In the rows, 128 means zero.
Each row of numbers belongs to one of the elements below and depends on some of the facts about them. Some rows are named. Which element is each other row?

How the elements are related:
γ: uses; κ: is of sort; Ξ: points at
bifol γ ragrel; bifol γ fistozo; brodruk γ pleplem; brodruk γ tegesku; bunom γ skiplon; buzitrom γ plaskem; buzitrom γ stabri
dramaskas γ dola; dramaskas γ fleplor; dramaskas γ movil; dramaskas γ nabrunas; dritro γ dreluk; dritro γ stabri; drofik γ fovol
drofik γ trobobran; flediflun γ vanir; flediflun γ miklosis; flediflun γ movim; flediflun γ tupo; flediflun γ grezor; flider γ kigrikla
flukam γ zuvak; fudrak γ fovol; fudrak γ trerik; fudrak γ plorum; gaplagrar γ fovol; gaplagrar γ stedo; gaplagrar γ movil
garem γ kigrikla; gisen γ fladrul; gisen γ pletra; gisen γ tratretik; gisen γ klebro; grekli γ skiplon; grekli γ grezor
gruflu γ miskam; gruflu γ plorum; grugi γ kifis; grugi γ dakopam; grugi γ klene; grugi γ klebro; grugi γ stodovos
gruva γ bruflor; gruva γ listo; gruva γ bridi; gruva γ turol; kaplur γ toklom; katam γ movim; katam γ dakopam
kiflimom γ stabri; kiflimom γ flisik; kulem γ plaskem; kulem γ flodam; lalidruk γ fovol; lalidruk γ trerik; liflo γ skatu
mivigror γ fistozo; muplan γ plaflos; muplan γ zeze; nekli γ bruvos; ninos γ tegra; nosazun γ vanir; noskobu γ kigrefas
noskobu γ klogir; nuzi γ zuvak; paran γ muri; paran γ bibra; pedum γ miklosis; pedum γ plorum; plaplarin γ sifler
plaplarin γ miskam; plaplarin γ skatu; plasam γ grase; plasam γ kigrefas; rosto γ bridi; rurudir γ fladrul; saflik γ plaflos
saflik γ stedo; saflik γ zuvak; samus γ stabri; samus γ zeras; sena γ stabri; sena γ zogis; sena γ stodovos
skapleta γ flanagron; skapleta γ bruvos; sketro γ budrato; sketro γ nabrunas; skiri γ stabri; skiri γ brufak; sogogin γ flodam
sogogin γ pletra; soskura γ dorutru; soskura γ plaflos; stogamuk γ kifis; stogamuk γ tuplil; stogamuk γ grase; stogamuk γ groduk
stoplar γ grorol; stoplar γ nomon; truskul γ toklom; tusu γ pleril; vaskos γ fovol; vaskos γ trobobran; vaskos γ dakopam
vaskos γ bridi; vaskos γ flanagron; vefes γ plorum; veflon γ pleplem; veflon γ musus; veflon γ grezor; vokil γ pleril
vokil γ netrotam; vokil γ klogir; vokil γ setrer; vulu γ stezon; zakli γ flisik; bibra κ a; bifol κ c
bridi κ b; brifek κ d; brodruk κ d; brores κ a; brufak κ a; bruflor κ a; bruvos κ a
budrato κ c; bunom κ c; buzitrom κ c; dakopam κ b; dola κ a; dorutru κ c; dramaskas κ a
dredros κ a; dreluk κ c; dreplus κ b; dritro κ c; dritru κ d; drobus κ a; drofik κ c
fistozo κ c; fladrul κ c; flanagron κ c; flediflun κ a; fleplor κ d; flider κ a; flisik κ c
flodam κ b; flukam κ b; fovol κ b; fudrak κ d; gapak κ c; gaplagrar κ b; garem κ a
gisen κ d; grase κ c; gratro κ d; grekli κ b; grezor κ a; groduk κ c; grorol κ d
gruflu κ a; grugi κ b; gruva κ b; kaplur κ a; katam κ c; kavim κ b; kifis κ b
kiflimom κ a; kigrefas κ b; kigrikla κ a; klebro κ a; klene κ b; klogir κ a; klogrek κ c
kulem κ c; lalidruk κ a; liflo κ b; listo κ d; loma κ a; miklosis κ c; miskam κ d
mivigror κ c; movil κ b; movim κ c; muklan κ c; mupil κ b; muplan κ b; muri κ a
musus κ d; nabrunas κ b; narim κ a; naskobek κ c; nekli κ c; netrotam κ c; ninos κ c
nomon κ d; nosazun κ d; noskobu κ b; nuzi κ a; paran κ d; pedum κ b; plaflos κ c
plaplarin κ d; plasam κ d; plaskem κ a; pleplem κ a; pleril κ a; pletra κ b; plorum κ b
plotrur κ c; ragrel κ c; rosto κ d; rubodro κ d; rufu κ d; rurudir κ a; saflik κ d
samus κ a; sena κ a; setrer κ a; sifler κ a; skapleta κ d; skatu κ b; skeku κ a
sketro κ a; skiplon κ d; skiri κ b; sogogin κ b; soskura κ a; stabri κ a; stedo κ d
stegra κ c; stezon κ d; stodovos κ d; stogamuk κ d; stoplar κ c; susku κ c; tegesku κ d
tegra κ a; toklom κ a; tratretik κ d; treni κ c; trerik κ a; trobobran κ b; trukepo κ b
truskul κ b; tudra κ c; tuplil κ b; tupo κ c; turol κ d; tusu κ c; vafu κ b
vanir κ d; vaskos κ d; vefes κ c; veflon κ a; vokil κ a; vulu κ b; zakli κ c
zavun κ d; zeras κ a; zeze κ c; zibus κ c; zogis κ a; zuvak κ d; bibra Ξ muplan
bifol Ξ stabri; bridi Ξ trerik; brifek Ξ kigrikla; brodruk Ξ rufu; brores Ξ zibus; bruflor Ξ ragrel; bruvos Ξ kaplur
budrato Ξ movil; buzitrom Ξ tupo; dakopam Ξ gisen; dola Ξ flediflun; dorutru Ξ plotrur; dramaskas Ξ klebro; dredros Ξ dreplus
dreplus Ξ brodruk; dritro Ξ bridi; dritru Ξ netrotam; drobus Ξ rubodro; drofik Ξ groduk; fistozo Ξ vefes; fladrul Ξ dredros
flanagron Ξ brores; flediflun Ξ dorutru; fleplor Ξ kavim; flider Ξ zogis; flisik Ξ katam; flodam Ξ treni; flukam Ξ bruflor
fudrak Ξ klogrek; gapak Ξ skiri; gaplagrar Ξ truskul; gisen Ξ zeras; gratro Ξ trukepo; grezor Ξ mupil; groduk Ξ nomon
grorol Ξ stodovos; gruflu Ξ sena; grugi Ξ toklom; kaplur Ξ stezon; katam Ξ stogamuk; kavim Ξ saflik; kifis Ξ liflo
kiflimom Ξ flukam; kigrikla Ξ kiflimom; klebro Ξ plorum; klogir Ξ paran; klogrek Ξ pleril; kulem Ξ tegra; lalidruk Ξ vokil
liflo Ξ vulu; loma Ξ zakli; miskam Ξ tratretik; mivigror Ξ drobus; muklan Ξ setrer; mupil Ξ muklan; narim Ξ dritru
naskobek Ξ buzitrom; nekli Ξ flanagron; netrotam Ξ zeze; ninos Ξ brifek; nosazun Ξ dola; nuzi Ξ kifis; paran Ξ fladrul
pedum Ξ vafu; plaflos Ξ dritro; plaplarin Ξ tudra; pleril Ξ pedum; plorum Ξ naskobek; plotrur Ξ stoplar; ragrel Ξ gruflu
rosto Ξ grugi; rubodro Ξ ninos; rufu Ξ flodam; saflik Ξ kulem; sena Ξ nekli; skatu Ξ nuzi; sketro Ξ nabrunas
soskura Ξ turol; stabri Ξ grezor; stegra Ξ trobobran; stodovos Ξ tegesku; stogamuk Ξ gaplagrar; stoplar Ξ noskobu; susku Ξ gratro
tegesku Ξ susku; tratretik Ξ drofik; treni Ξ miskam; trerik Ξ narim; trobobran Ξ fudrak; trukepo Ξ movim; tudra Ξ tusu
tupo Ξ plaplarin; turol Ξ stegra; tusu Ξ soskura; vafu Ξ vanir; vanir Ξ dakopam; vefes Ξ zavun; veflon Ξ gapak
vokil Ξ plaflos; vulu Ξ veflon; zakli Ξ skeku; zeras Ξ nosazun; zeze Ξ zuvak; zuvak Ξ flisik

Some elements and their rows:
plaflos: [191 66 119 107 113 140 140 147 175 63 181 125 113 109 175 122 154 100 122 92 127 143 143 114 108 108 150 77 94 204 114 151 137 159 142 132 75 137 122 102 166 114]
susku: [176 61 127 92 103 154 131 152 171 80 192 110 113 103 168 87 164 108 135 89 114 135 139 137 127 139 159 110 108 188 119 151 130 154 142 134 72 130 132 83 149 109]
ragrel: [164 75 119 91 103 141 125 148 168 66 193 114 123 110 157 86 154 103 98 102 92 132 140 120 115 140 180 107 69 191 141 142 133 181 164 118 78 108 124 97 133 121]
sena: [131 125 119 119 111 115 87 134 108 120 118 117 146 143 97 135 130 113 108 153 97 126 105 125 102 121 112 144 92 105 122 136 119 130 140 148 167 97 95 128 86 149]
rubodro: [62 185 159 172 133 109 134 87 108 168 105 133 168 126 123 139 95 164 102 153 166 152 144 135 129 156 135 129 119 68 147 115 105 135 121 91 150 103 146 161 123 132]
zeras: [140 126 144 114 111 123 137 129 115 122 125 125 112 153 95 150 122 125 147 138 106 113 118 140 119 129 110 114 138 140 121 81 137 103 134 128 135 114 162 140 99 126]
bruflor: [126 139 151 115 111 123 124 134 117 147 134 117 145 148 114 141 108 131 113 145 80 120 112 124 122 123 133 129 99 128 150 110 143 142 147 115 142 95 127 132 120 154]
drobus: [132 136 149 114 111 124 126 132 115 148 134 118 140 148 117 142 110 132 124 141 88 120 111 128 126 123 128 128 109 133 142 108 146 130 142 119 141 107 128 128 122 149]
brodruk: [93 191 102 194 168 103 139 97 91 162 91 163 170 133 135 118 111 154 125 151 169 148 153 117 129 159 106 160 157 63 143 135 89 104 115 116 153 143 120 164 114 115]
muklan: [177 64 123 92 105 151 135 153 170 74 189 116 110 105 167 85 163 107 130 89 113 134 141 134 126 135 157 109 103 191 123 148 132 152 143 131 73 131 132 90 146 110]
grorol: [69 178 165 175 136 118 142 89 112 181 101 133 160 122 131 139 100 170 127 146 180 151 148 144 140 157 118 130 148 69 133 121 103 117 108 102 146 121 153 148 134 121]
kulem: [178 57 96 103 122 141 108 159 165 57 169 124 112 106 151 77 173 91 115 96 123 128 142 120 116 132 149 129 110 178 115 169 121 157 145 155 88 146 107 78 125 104]
gratro: [70 176 169 172 133 119 138 91 113 181 104 133 162 122 130 140 101 169 128 141 180 154 145 144 139 156 118 131 152 65 131 122 100 116 106 102 146 119 154 146 133 123]
pedum: [105 160 110 129 145 128 90 122 125 133 93 153 67 147 90 137 112 123 122 129 128 119 114 135 147 125 138 130 160 110 115 84 138 106 111 148 135 148 100 151 85 139]
vafu: [105 162 130 118 126 128 144 115 114 138 114 129 101 131 90 161 123 124 143 132 122 107 113 140 135 125 127 122 149 126 124 82 139 118 123 116 138 124 155 156 117 127]
zogis: [137 129 145 116 114 129 134 128 118 146 133 118 133 144 121 144 118 136 144 137 101 124 114 136 128 119 112 127 124 131 128 113 143 108 132 128 140 115 133 128 125 140]
plasam: [70 174 135 185 158 105 123 100 107 160 79 151 158 126 113 129 106 151 109 151 191 146 148 121 129 147 113 149 155 62 133 136 99 126 114 123 165 138 131 143 115 114]
nomon: [85 192 131 182 147 111 156 86 99 173 110 148 171 130 145 135 102 170 134 147 165 154 150 137 135 159 115 134 144 76 143 117 98 101 113 94 141 124 148 172 129 119]
klene: [108 161 135 121 124 131 137 116 113 165 120 123 121 130 114 163 124 128 140 132 112 117 111 139 140 120 121 132 139 119 133 113 129 121 122 115 137 118 130 142 141 137]

Rows to name:
No name comes twice in this set of rows, the named rows included.
[128 132 134 108 116 140 146 125 128 145 126 109 134 138 122 131 108 147 150 142 111 112 108 130 141 109 125 136 119 134 131 119 171 113 125 141 151 129 136 132 132 149] : klebro
[169 70 118 91 109 145 126 157 162 65 184 112 119 109 160 83 162 106 106 100 95 128 140 121 117 136 178 112 75 184 140 147 132 179 159 117 74 112 136 101 142 119] : flanagron
[176 63 114 93 102 147 133 146 167 63 190 112 112 106 167 91 166 107 131 96 111 137 139 134 122 136 158 103 91 190 117 149 133 148 143 133 74 125 135 99 143 108] : dreluk
[121 137 148 113 115 118 132 129 118 146 135 120 145 153 108 140 104 128 111 148 80 117 113 120 126 126 134 138 105 136 153 112 149 143 152 116 144 101 124 121 118 142] : kigrikla
[108 197 164 201 134 99 149 85 126 162 97 147 167 119 142 193 81 160 121 139 207 170 150 111 100 107 109 62 146 91 117 120 105 138 99 105 154 130 131 172 154 143] : zuvak
[63 177 152 173 141 108 152 85 110 149 93 146 140 132 101 140 95 162 124 149 188 141 152 139 134 160 125 120 155 83 132 88 113 110 117 101 143 124 178 167 105 106] : vanir
[139 128 152 118 115 120 138 135 114 130 125 131 111 156 94 149 120 123 143 135 104 110 121 133 121 127 111 113 146 140 128 79 136 108 135 124 130 115 163 137 106 125] : dola
[88 185 111 193 163 103 133 100 100 162 87 159 165 129 130 121 110 156 122 150 176 151 152 120 127 155 108 153 155 62 139 135 90 111 113 116 156 141 124 161 110 119] : paran
[157 146 115 121 125 128 152 131 106 150 138 131 145 150 142 134 120 138 157 136 82 124 117 125 131 127 109 138 131 137 143 113 136 94 134 125 133 124 124 148 126 142] : dredros
[127 125 117 116 107 112 84 131 107 115 121 113 147 140 95 138 134 111 108 154 96 127 106 126 99 123 112 142 85 101 116 135 118 127 139 149 169 94 94 128 83 150] : kiflimom
[57 182 135 164 139 123 159 81 119 153 91 125 151 116 117 128 91 182 130 154 198 140 141 139 146 142 136 128 131 73 128 113 137 115 107 110 158 130 170 175 125 130] : turol

Now the same elements, written a new way:
Some elements and their rows:
zeras: [156 113 134 96 134 79 114 119 129 128 99 107 128 126 132 95 153 111 154 136 163 105 97 137 113 98 113 115 118 134 138 173 125 155 155 136 126 102 124]
flider: [134 136 121 103 163 116 152 107 115 163 139 119 109 86 114 106 138 122 132 122 132 151 99 131 135 96 113 122 142 150 155 125 115 128 128 98 146 132 128]
grezor: [127 117 128 107 157 108 118 97 110 140 123 100 125 105 113 94 136 123 140 134 147 120 110 131 100 119 126 135 119 126 139 140 105 134 139 123 137 106 115]
sifler: [127 119 132 104 154 110 113 100 122 140 116 107 126 115 118 94 141 127 138 135 150 112 106 129 98 118 116 137 120 128 136 149 108 137 135 135 133 107 109]
bruvos: [132 128 136 105 158 111 117 96 119 138 118 112 130 110 119 96 137 131 139 128 142 120 107 129 102 111 120 130 124 124 142 146 104 134 135 127 133 103 112]
brores: [135 134 131 98 180 112 126 110 121 137 129 122 131 133 109 82 140 143 133 127 158 115 112 130 112 108 123 151 120 127 144 157 110 123 132 151 126 103 101]
flukam: [164 117 124 81 219 111 135 159 163 155 141 198 73 119 127 181 126 159 117 141 172 139 117 63 134 83 108 180 200 156 167 114 132 163 122 147 122 140 128]
truskul: [149 143 112 106 155 128 142 106 134 165 138 120 73 111 146 112 115 109 128 110 152 147 109 115 109 86 159 126 195 150 155 110 124 150 89 101 139 168 126]
vafu: [150 120 126 106 137 88 106 139 138 129 90 98 114 130 155 121 132 103 145 114 177 113 113 112 102 99 154 124 173 141 139 161 116 166 136 135 111 111 119]
kigrefas: [136 130 124 115 155 107 107 120 129 134 110 99 108 126 138 122 120 120 133 124 169 120 122 105 91 107 160 131 167 132 133 138 98 153 117 127 118 122 113]
grugi: [145 151 127 118 157 112 135 130 133 158 127 122 91 109 135 143 119 117 118 122 152 153 116 113 123 81 146 110 190 151 146 121 103 142 103 101 117 143 124]
vulu: [139 130 127 126 162 106 123 136 124 162 133 118 90 98 123 164 118 110 118 146 154 158 121 117 111 97 147 109 181 139 141 110 99 148 111 97 115 134 125]
stegra: [121 108 147 122 91 156 131 139 143 82 139 131 147 140 136 132 146 104 122 90 94 118 131 127 153 175 115 134 76 121 143 135 147 103 158 135 127 94 126]
tudra: [114 106 147 132 94 164 123 137 143 82 143 131 149 137 131 131 148 109 116 88 90 123 129 119 152 183 113 138 80 121 148 133 140 92 152 137 128 91 121]
susku: [117 112 151 114 107 158 133 126 127 82 154 138 138 137 119 145 135 111 111 134 96 115 149 139 125 171 124 127 62 109 114 114 131 115 154 123 124 103 126]
naskobek: [112 108 147 132 96 168 122 135 140 85 149 131 147 136 128 131 141 114 113 91 90 123 130 120 148 184 115 136 78 117 143 127 135 92 145 136 130 94 117]
tusu: [120 118 139 124 99 168 157 146 140 111 163 145 132 113 127 147 148 102 108 80 78 154 123 125 186 163 104 125 98 146 161 111 151 88 144 106 136 119 135]
movim: [117 117 150 110 107 159 137 124 122 85 156 134 135 136 119 139 133 110 113 129 94 118 149 142 132 168 128 125 61 111 118 112 131 113 155 119 124 105 128]
skiplon: [116 124 101 186 96 134 118 144 102 122 108 120 170 148 136 125 92 158 153 130 121 136 160 130 136 155 164 132 116 103 94 116 152 129 133 143 134 134 153]

Name these rows:
No name comes twice in this set of rows, the named rows included.
[96 99 112 109 133 81 143 184 131 194 102 81 101 103 139 139 154 70 113 144 167 127 105 153 118 115 133 148 208 191 139 140 145 149 106 133 108 171 114] : pedum
[140 104 132 116 160 114 125 125 146 163 123 142 114 85 124 128 153 127 135 106 130 153 79 102 149 112 81 140 165 155 186 140 130 127 135 118 146 116 127] : soskura
[81 133 137 191 73 119 131 199 133 191 91 148 184 130 146 168 119 137 109 135 88 159 151 190 170 152 118 129 202 141 97 129 183 106 108 151 97 168 139] : fudrak
[155 133 136 97 138 84 117 136 137 130 86 104 117 132 159 116 130 108 144 111 173 119 117 120 108 84 157 115 177 138 134 162 115 166 138 129 106 109 122] : dakopam
[141 131 123 97 157 127 146 84 128 168 145 133 93 103 125 91 135 120 133 119 129 140 91 135 118 100 113 128 152 143 162 122 132 131 109 107 154 152 124] : vokil
[121 129 140 106 112 163 168 134 126 109 174 152 119 115 118 159 137 107 105 121 80 145 141 140 164 149 113 118 83 135 133 93 143 104 142 98 134 132 141] : bifol
[88 117 114 96 182 103 166 160 114 204 145 110 118 111 90 100 161 110 98 159 153 126 113 174 131 121 102 177 155 183 139 139 142 109 105 150 121 162 95] : gruflu
[122 182 144 184 95 142 143 150 128 161 109 181 181 135 145 165 86 176 115 121 77 182 165 163 173 112 137 96 184 110 90 108 152 106 113 120 105 148 153] : vaskos
[144 129 101 167 84 110 155 171 108 143 109 137 159 136 149 144 103 139 158 122 115 161 146 142 178 119 147 110 142 132 111 121 179 141 144 122 130 151 178] : gisen
[133 138 97 184 95 154 142 131 119 155 135 153 134 143 143 130 91 151 143 124 106 154 145 142 148 141 153 128 148 113 114 95 177 124 101 125 145 179 163] : stogamuk
[101 110 95 211 89 141 127 180 115 161 118 123 164 120 131 146 111 142 141 110 104 169 137 127 178 168 133 138 156 135 129 114 168 102 115 136 138 156 149] : plaplarin
[123 139 99 188 102 138 144 157 105 147 128 140 154 130 131 149 96 154 142 130 109 167 152 134 167 135 147 121 142 121 110 99 161 122 121 118 137 160 166] : plasam
[63 95 134 109 100 149 171 171 126 152 164 124 126 115 107 164 161 77 78 161 87 119 144 185 145 185 99 156 103 168 115 100 166 100 123 130 118 173 119] : vefes

